Moves between items:
z470 λ z453
z470 τ z74
z470 δ z670
z470 ε z15
z572 λ z350
z572 β z483
z572 τ z403
z572 θ z100
z572 δ z399
z572 ε z446
z884 λ z962
z884 τ z483
z884 δ z76
z884 ε z206
z284 λ z383
z284 β z399
z284 τ z667
z284 θ z170
z284 δ z831
z284 ε z866
z670 λ z206
z670 τ z426
z670 δ z229
z670 ε z357
z170 λ z399
z170 β z825
z170 τ z284
z170 θ z826
z170 δ z655
z170 ε z560
z441 λ z63
z441 β z1
z441 θ z831
z441 δ z347
z441 ε z289
z289 λ z524
z289 β z749
z289 θ z995
z289 δ z590
z289 ε z667
z100 λ z483
z100 β z884
z100 τ z572
z100 θ z962
z100 δ z825
z100 ε z426
z281 λ z685
z281 β z229
z281 τ z560
z281 θ z68
z281 δ z867
z281 ε z483
z590 λ z381
z590 β z414
z590 θ z105
z590 δ z775
z590 ε z441
z392 λ z50
z392 β z867
z392 τ z749
z392 θ z74
z392 δ z446
z392 ε z399
z524 λ z289
z524 β z995
z524 θ z749
z524 δ z381
z524 ε z728
z685 λ z281
z685 β z68
z685 τ z72
z685 θ z229
z685 δ z74
z685 ε z100
z399 λ z170
z399 β z826
z399 τ z383
z399 θ z825
z399 δ z745
z399 ε z72
z350 λ z572
z350 β z100
z350 τ z633
z350 θ z483
z350 δ z170
z350 ε z248
z536 λ z620
z536 β z477
z536 τ z745
z536 θ z357
z536 δ z100
z536 ε z74
z826 λ z825
z826 β z15
z826 τ z170
z826 θ z76
z826 δ z620
z826 ε z281
z831 λ z1
z831 β z745
z831 τ z441
z831 θ z655
z831 δ z633
z831 ε z995
z633 λ z403
z633 β z572
z633 τ z347
z633 θ z350
z633 δ z284
z633 ε z105
z426 λ z870
z426 β z206
z426 τ z446
z426 θ z670
z426 δ z685
z426 ε z536
z453 λ z470
z453 τ z867
z453 δ z206
z453 ε z76
z347 λ z224
z347 β z403
z347 θ z633
z347 δ z667
z347 ε z590
z414 λ z105
z414 β z248
z414 τ z381
z414 θ z446
z414 δ z491
z414 ε z1
z745 λ z655
z745 β z620
z745 τ z1
z745 θ z536
z745 δ z572
z745 ε z392
z728 λ z667
z728 β z284
z728 θ z383
z728 δ z63
z728 ε z279
z248 λ z446
z248 β z426
z248 τ z105
z248 θ z870
z248 δ z560
z248 ε z655
z206 λ z670
z206 τ z870
z206 δ z68
z206 ε z477
z491 λ z866
z491 β z560
z491 τ z279
z491 θ z72
z491 δ z749
z491 ε z403
z1 λ z831
z1 β z655
z1 τ z63
z1 θ z745
z1 δ z403
z1 ε z749
z63 λ z441
z63 β z831
z63 θ z1
z63 δ z224
z63 ε z524
z279 λ z775
z279 β z866
z279 θ z491
z279 δ z524
z279 ε z224
z655 λ z745
z655 β z536
z655 τ z831
z655 θ z620
z655 δ z350
z655 ε z50
z477 λ z357
z477 τ z620
z477 δ z884
z477 ε z453
z446 λ z248
z446 β z870
z446 τ z414
z446 θ z426
z446 δ z72
z446 ε z745
z870 λ z426
z870 β z670
z870 τ z248
z870 θ z206
z870 δ z281
z870 ε z620
z962 λ z884
z962 τ z100
z962 δ z15
z962 ε z670
z995 λ z749
z995 β z392
z995 τ z289
z995 θ z50
z995 δ z105
z995 ε z284
z50 λ z392
z50 β z74
z50 τ z995
z50 θ z867
z50 δ z248
z50 ε z170
z667 λ z728
z667 β z383
z667 θ z284
z667 δ z441
z667 ε z775
z74 λ z867
z74 β z453
z74 τ z392
z74 θ z470
z74 δ z426
z74 ε z825
z224 λ z347
z224 β z633
z224 θ z403
z224 δ z728
z224 ε z381
z68 λ z229
z68 τ z281
z68 δ z453
z68 ε z884
z357 λ z477
z357 τ z536
z357 δ z962
z357 ε z470
z825 λ z826
z825 β z76
z825 τ z399
z825 θ z15
z825 δ z536
z825 ε z685
z403 λ z633
z403 β z350
z403 τ z224
z403 θ z572
z403 δ z383
z403 ε z414
z15 λ z76
z15 τ z825
z15 δ z357
z15 ε z229
z620 λ z536
z620 β z357
z620 τ z655
z620 θ z477
z620 δ z483
z620 ε z867
z775 λ z279
z775 β z491
z775 θ z866
z775 δ z289
z775 ε z347
z381 λ z590
z381 β z105
z381 θ z414
z381 δ z279
z381 ε z63
z867 λ z74
z867 β z470
z867 τ z50
z867 θ z453
z867 δ z870
z867 ε z826
z105 λ z414
z105 β z446
z105 τ z590
z105 θ z248
z105 δ z866
z105 ε z831
z866 λ z491
z866 β z72
z866 τ z775
z866 θ z560
z866 δ z995
z866 ε z633
z76 λ z15
z76 τ z826
z76 δ z477
z76 ε z68
z72 λ z560
z72 β z281
z72 τ z491
z72 θ z685
z72 δ z392
z72 ε z572
z229 λ z68
z229 τ z685
z229 δ z470
z229 ε z962
z749 λ z995
z749 β z50
z749 τ z524
z749 θ z392
z749 δ z414
z749 ε z383
z560 λ z72
z560 β z685
z560 τ z866
z560 θ z281
z560 δ z50
z560 ε z350
z383 λ z284
z383 β z170
z383 τ z728
z383 θ z399
z383 δ z1
z383 ε z491
z483 λ z100
z483 β z962
z483 τ z350
z483 θ z884
z483 δ z826
z483 ε z870

The rows follow the links: the fewer symbols apart two items are, the more alike their rows tend to be.

Row, then item:
25,34,-46,85,22,91,-117,-48,2,-37,46,25,-24,44,-30,-6,-59,1,94,-10,-50,-69,29,-82,-44,-22,67,-57,-43,-47,53,-15,58,45,2,-8,-56,-25,74,-11,-65,68,2,-12,-32,-53,57,8,14,9,-29,-35,-30,13,-24,7,-94
item: z224
-24,51,-68,21,-44,-12,-63,5,76,-3,11,13,12,-43,73,21,35,46,-12,-1,-89,77,14,46,-2,-1,-35,-32,59,-16,-25,1,-62,-112,-88,-27,-42,-40,67,58,84,-91,38,11,19,-37,44,44,-48,0,-25,41,-78,-3,-10,-74,54
item: z357
32,48,-56,45,32,38,-74,-31,94,7,49,36,80,-58,45,51,2,41,7,36,-26,-14,19,27,52,40,-79,-33,50,24,21,52,-29,-138,-105,-39,-22,15,58,5,9,9,-6,7,18,-84,20,84,0,-42,-39,29,-7,25,-18,-88,47
item: z745
-11,-16,36,-57,97,-50,31,26,69,-53,-26,-13,-70,-2,-59,13,-53,-13,1,13,48,-76,-46,-22,25,2,23,21,-16,64,44,-30,-12,53,28,-53,48,88,-22,-20,9,71,-120,19,-95,29,58,-17,21,19,28,-2,61,74,-71,38,3
item: z105
-8,-22,42,5,55,-23,3,11,-11,-68,-21,13,-68,46,-39,-15,-41,-36,21,-27,31,-55,7,-79,-43,-23,113,16,-76,1,27,-3,17,87,103,2,8,65,11,-32,-13,71,-86,-1,-93,44,45,-34,30,27,6,-46,25,1,-54,92,-51
item: z347
86,-17,-25,73,-17,107,-91,-26,-50,23,12,-24,97,35,8,5,69,27,67,1,52,-11,26,-13,-31,-2,-10,-40,-25,-135,26,-21,25,20,-33,-11,-48,-61,10,-20,-99,18,55,-6,67,-61,-100,31,-9,-23,3,13,7,-8,28,-65,-26
item: z72
-7,46,-35,56,-75,15,3,-18,-3,43,49,40,79,-7,55,-10,8,40,-15,0,-46,56,-2,57,69,3,-75,-42,63,42,-38,70,-14,-103,-54,40,-28,-83,41,24,48,-64,101,-33,83,-53,-14,35,16,-25,-47,-6,-38,-19,59,-70,18
item: z74
37,-97,55,-27,51,-45,40,45,-79,-17,-72,-57,19,40,-8,-3,40,-21,-8,-9,133,18,4,-8,-61,21,51,35,-58,-67,-7,-37,5,85,78,-7,7,43,-65,-41,-46,10,-44,21,-3,46,-108,-22,-11,-1,42,-4,90,-36,1,63,42
item: z560
8,23,-22,11,-127,52,-6,-19,-33,42,16,-25,28,3,16,-16,46,27,-20,-1,-75,61,-18,28,-14,-31,-44,-28,16,-28,-56,-29,10,-4,-59,52,-24,-119,-14,57,0,-92,137,0,111,-15,-33,-15,-25,2,27,37,-74,-26,56,-47,-32
item: z15
13,17,-16,22,-71,65,-6,-27,-52,69,25,-23,78,-2,-1,-15,33,25,6,12,-32,33,-17,43,36,4,-68,-28,26,-36,-45,-15,25,-10,-73,46,-24,-120,-36,40,-57,-64,148,-10,126,-37,-76,-9,-5,-22,14,39,-56,10,75,-77,-12
item: z825
26,56,-42,32,52,69,-107,-31,103,-32,70,7,10,-24,-47,21,-35,20,67,27,-40,-101,-10,-55,48,5,-26,-56,6,24,64,-20,15,-8,-110,-41,-14,10,59,18,-30,79,-15,-1,-23,-87,79,27,0,1,-10,14,-11,82,-43,-76,-34
item: z414
-2,-62,88,-78,-26,-29,120,17,-92,81,-33,-38,17,-16,-29,-3,15,-20,-59,33,82,2,-42,48,30,9,-35,60,-10,6,-25,-5,36,53,51,27,49,10,-105,-25,-45,-2,-1,-1,36,78,-92,-41,43,-17,34,10,54,5,53,50,23
item: z170
42,11,-37,102,45,68,-115,-35,10,-36,35,7,17,66,-56,5,-34,6,114,-18,14,-85,17,-70,-12,-4,35,-62,-32,-54,60,-7,31,49,-33,-4,-37,-11,45,-11,-59,72,-8,-33,17,-108,16,24,22,4,-30,-29,3,47,-21,-29,-81
item: z403
-20,-13,83,-85,-31,7,89,-45,-80,42,4,-11,-50,-41,-47,-11,-35,-42,-60,51,13,-34,-21,-5,-27,-31,21,57,-18,24,-4,8,81,59,84,17,40,28,-53,-27,-77,60,-38,11,-36,115,-6,-52,54,-5,7,16,-5,-48,36,103,-35
item: z667
-51,25,14,-67,62,-43,20,5,58,-46,-10,-12,-98,-38,-70,-2,-46,-31,-6,9,-22,-72,-14,-48,-20,-8,51,34,-24,57,33,-40,28,54,44,-26,46,98,-6,-5,3,74,-119,18,-118,59,104,-37,16,32,14,0,19,37,-70,63,-29
item: z590
-50,-26,50,-49,-22,-94,124,60,-45,26,-21,36,-3,2,57,-12,4,-8,-81,-4,38,67,-2,74,54,15,-29,50,39,87,-54,86,-26,-39,39,26,57,28,-27,-13,96,-77,3,-29,24,34,-37,-25,11,2,-2,-38,28,-34,40,40,72
item: z867
-12,-9,25,-74,69,-96,72,45,61,-16,-35,26,-10,-57,46,26,-5,-4,-55,23,57,-12,-2,56,57,33,-43,45,28,61,3,33,-73,-79,12,-37,53,99,-2,-27,66,1,-116,34,-73,33,5,29,8,-20,-1,8,70,4,-41,12,100
item: z655
-18,-69,38,-28,-30,-61,20,70,-66,-4,-87,-62,-37,37,33,-24,65,-18,-20,-32,33,94,0,30,-82,6,77,51,-42,-74,-47,-70,-26,53,82,15,-22,-20,-46,21,46,-83,13,16,18,73,-68,-48,-65,26,47,18,11,-51,3,53,17
item: z68

Each walk starts at a row. The symbols on each line, taken left to right, move it on to the next item.
Answer with the item's row; about right is enough.
start 13,74,-52,28,17,70,-105,-59,90,-40,59,11,-37,-36,-41,22,-63,16,56,19,-90,-78,-4,-68,10,-17,2,-49,10,19,52,-23,43,20,-69,-25,-9,0,44,20,-41,68,6,-6,-52,-35,114,23,7,0,-29,11,-42,55,-42,-25,-60
θ ε β θ
-36,-23,11,-69,46,-124,73,71,42,-7,-45,10,-3,-36,62,12,31,12,-77,1,36,59,4,53,35,30,-13,41,35,67,-39,13,-83,-81,8,-27,47,63,-7,-2,118,-46,-73,29,-46,48,5,14,-26,-1,18,10,43,-2,-33,5,102
δ θ δ τ
-18,-60,67,-82,-37,-57,118,46,-83,61,-57,-48,-1,-5,-13,-29,39,-14,-70,2,66,66,-22,64,10,5,-21,59,1,-3,-69,-25,-14,36,48,33,49,-18,-103,2,4,-79,35,-5,55,66,-94,-55,12,10,43,5,20,-19,43,43,32
start 22,45,-14,44,-41,48,14,-64,-14,56,92,55,86,0,25,13,-11,21,-19,4,-24,2,19,39,93,7,-92,-30,57,59,-13,107,23,-94,-68,22,-17,-47,45,-1,-13,9,74,-23,65,-73,-21,63,55,-41,-62,-24,-17,-6,59,-55,0
τ λ λ
24,60,-11,38,-48,103,11,-97,-15,53,96,60,51,-38,18,12,-45,22,-4,28,-45,-44,29,16,66,0,-65,-29,49,45,3,97,64,-82,-35,8,-19,-9,49,-31,-49,53,39,-27,30,-40,19,48,61,-43,-73,-19,-34,-22,55,-17,-23
ε θ
47,5,4,26,-54,95,-16,-75,-49,85,43,-24,93,-22,-12,-7,13,15,2,37,2,-12,-14,36,37,10,-83,-30,19,-18,7,3,49,-5,-84,22,-15,-90,-25,-5,-90,-6,100,-1,112,-51,-72,20,38,-26,4,25,-24,9,79,-66,-34
start -21,52,-57,33,-108,14,-4,-9,-7,27,47,38,33,1,72,-14,12,33,-20,-13,-95,66,25,50,16,-4,-44,-19,58,30,-46,69,-20,-94,-66,40,-28,-88,40,34,66,-90,115,-18,61,-29,8,9,-12,-12,-37,0,-74,-26,48,-44,6
λ τ τ δ
-39,-24,31,-69,116,-90,28,64,77,-24,-40,-21,-57,2,-58,1,-4,-19,1,-28,70,-35,-53,-7,52,23,5,25,-4,66,35,-44,-54,48,-13,-32,69,84,-29,2,77,22,-84,15,-54,6,25,-36,-3,24,50,-2,81,94,-62,-3,57
δ τ λ
70,0,-18,66,-4,127,-101,-75,-46,14,18,-33,64,11,5,9,15,-5,70,25,47,-42,38,-38,-48,-6,-3,-39,-38,-121,28,-28,64,27,-13,-2,-62,-32,9,-22,-129,61,22,-8,32,-39,-63,32,20,-44,-2,10,-1,-29,27,-24,-58
start 12,-42,48,-32,14,4,22,-23,-61,11,-19,-19,-41,2,-14,-4,-6,-44,-16,11,41,-37,29,-52,-95,-9,78,36,-64,-60,13,-25,67,86,108,-15,-5,41,-41,-50,-76,64,-64,34,-60,93,-23,-17,8,-3,6,6,38,-72,-7,107,-20
θ β β
2,-83,28,-31,8,-60,37,77,-72,-14,-78,-51,7,45,26,-23,61,-29,-13,-18,97,63,3,20,-57,19,45,38,-62,-93,-40,-47,-34,60,82,8,-1,0,-86,-9,16,-52,-2,17,13,52,-98,-27,-44,13,59,-2,46,-38,2,45,29
τ β
55,-36,-50,66,-34,63,-99,2,-50,-1,-12,-50,75,40,37,-4,68,19,51,-3,21,32,27,-4,-55,-9,-14,-43,-28,-121,-9,-47,0,1,-39,7,-55,-110,5,25,-50,-51,104,10,81,-61,-99,26,-42,-15,21,27,-17,-19,20,-75,-12
start -13,8,40,-68,68,-48,53,-7,41,3,-10,28,-15,-73,29,34,-22,-1,-52,31,31,-38,10,13,30,22,-20,54,21,69,14,43,-15,-58,31,-53,57,120,2,-42,27,61,-122,9,-102,48,53,33,22,-8,-20,1,49,-15,-46,52,70
β θ δ τ
25,-10,-50,120,53,58,-114,6,13,-46,11,5,43,95,-37,-14,6,13,109,-41,28,-28,8,-57,1,3,21,-63,-26,-49,35,-14,-8,29,-54,-10,-48,-44,49,7,-32,14,40,-38,36,-132,-18,14,-4,3,-10,-39,20,74,-14,-79,-34
δ τ λ
-6,-33,98,-82,-12,-4,114,-27,-101,78,-11,-36,-5,-25,-38,-13,-18,-20,-71,48,47,-31,-26,5,6,-21,-16,60,-26,22,-3,8,66,64,67,12,55,35,-103,-42,-87,54,-25,12,-9,98,-47,-50,40,-19,10,4,25,-32,47,81,-8
start -49,-40,-2,-62,79,-118,31,94,64,-65,-73,-30,-56,10,-44,0,23,-7,-12,-29,40,17,-47,15,26,20,13,25,-3,49,-9,-63,-77,20,-22,-10,55,43,-41,30,108,-41,-53,11,-35,12,36,-47,-41,35,47,5,49,84,-62,-2,51
δ δ δ λ
9,33,-81,42,22,2,-89,29,101,-37,9,-23,25,3,-17,18,6,30,60,-21,-47,-6,-17,1,51,0,-30,-51,10,5,17,-38,-54,-14,-115,-2,-13,-47,27,55,49,-40,38,-11,20,-98,49,12,-40,18,33,23,-20,99,-56,-108,1
ε λ θ
-54,-9,-12,-69,-8,-122,59,62,41,-29,-49,13,-50,-44,63,15,27,14,-74,-14,-17,84,-18,51,-4,18,4,44,27,33,-49,-7,-86,-77,24,-26,29,43,7,26,139,-80,-54,23,-43,67,34,-16,-59,9,14,22,3,-20,-44,31,90
start -15,-48,34,5,92,-22,16,39,-25,-56,-40,13,-44,66,-63,-16,-27,-44,43,-31,77,-50,-10,-53,-24,-1,89,15,-57,-18,41,-6,9,97,71,1,17,86,-12,-46,-8,66,-82,-1,-60,10,2,-21,20,29,16,-62,76,21,-31,75,-18
β ε τ τ δ
57,27,-16,60,-47,126,-92,-83,-26,8,46,-15,22,-7,-7,10,-5,-5,56,28,-17,-50,35,-57,-100,-42,40,-28,-35,-104,39,-17,75,35,27,-12,-54,-25,24,-34,-139,69,18,8,5,-10,-18,45,-1,-17,-25,29,-31,-53,2,-11,-67
β δ θ
-30,-26,69,-41,14,-76,137,26,-58,47,1,35,19,-8,32,-13,-10,-17,-90,7,55,15,-11,75,65,20,-48,48,40,95,-27,104,-10,-49,51,25,65,58,-18,-35,51,-10,-31,-12,-5,51,-39,-11,57,-20,-19,-38,54,-26,58,53,60
start 8,38,-81,20,-7,-6,-63,-5,102,2,30,9,58,-47,70,39,41,46,-1,14,-48,37,18,44,30,25,-69,-30,55,11,-8,22,-71,-144,-104,-33,-22,-23,60,31,52,-46,24,5,22,-65,6,68,-25,-25,-31,29,-25,22,-11,-104,45
δ θ ε
-19,52,-86,26,-29,-15,-94,27,106,-38,6,-6,-18,6,1,15,26,24,43,-15,-98,23,-21,-17,18,4,1,-41,36,-3,-10,-61,-52,-5,-106,0,-24,-69,49,70,73,-64,62,12,33,-60,68,-8,-60,29,13,22,-47,74,-47,-86,-13
δ λ λ
15,12,-65,51,-78,48,-102,10,-36,-3,-26,-23,39,41,47,-9,70,21,43,-13,-15,69,41,15,-64,-17,15,-17,-15,-116,-36,-52,-20,16,-11,32,-58,-96,4,25,-6,-90,108,7,71,-19,-59,-7,-71,11,23,32,-66,-38,17,-53,-25
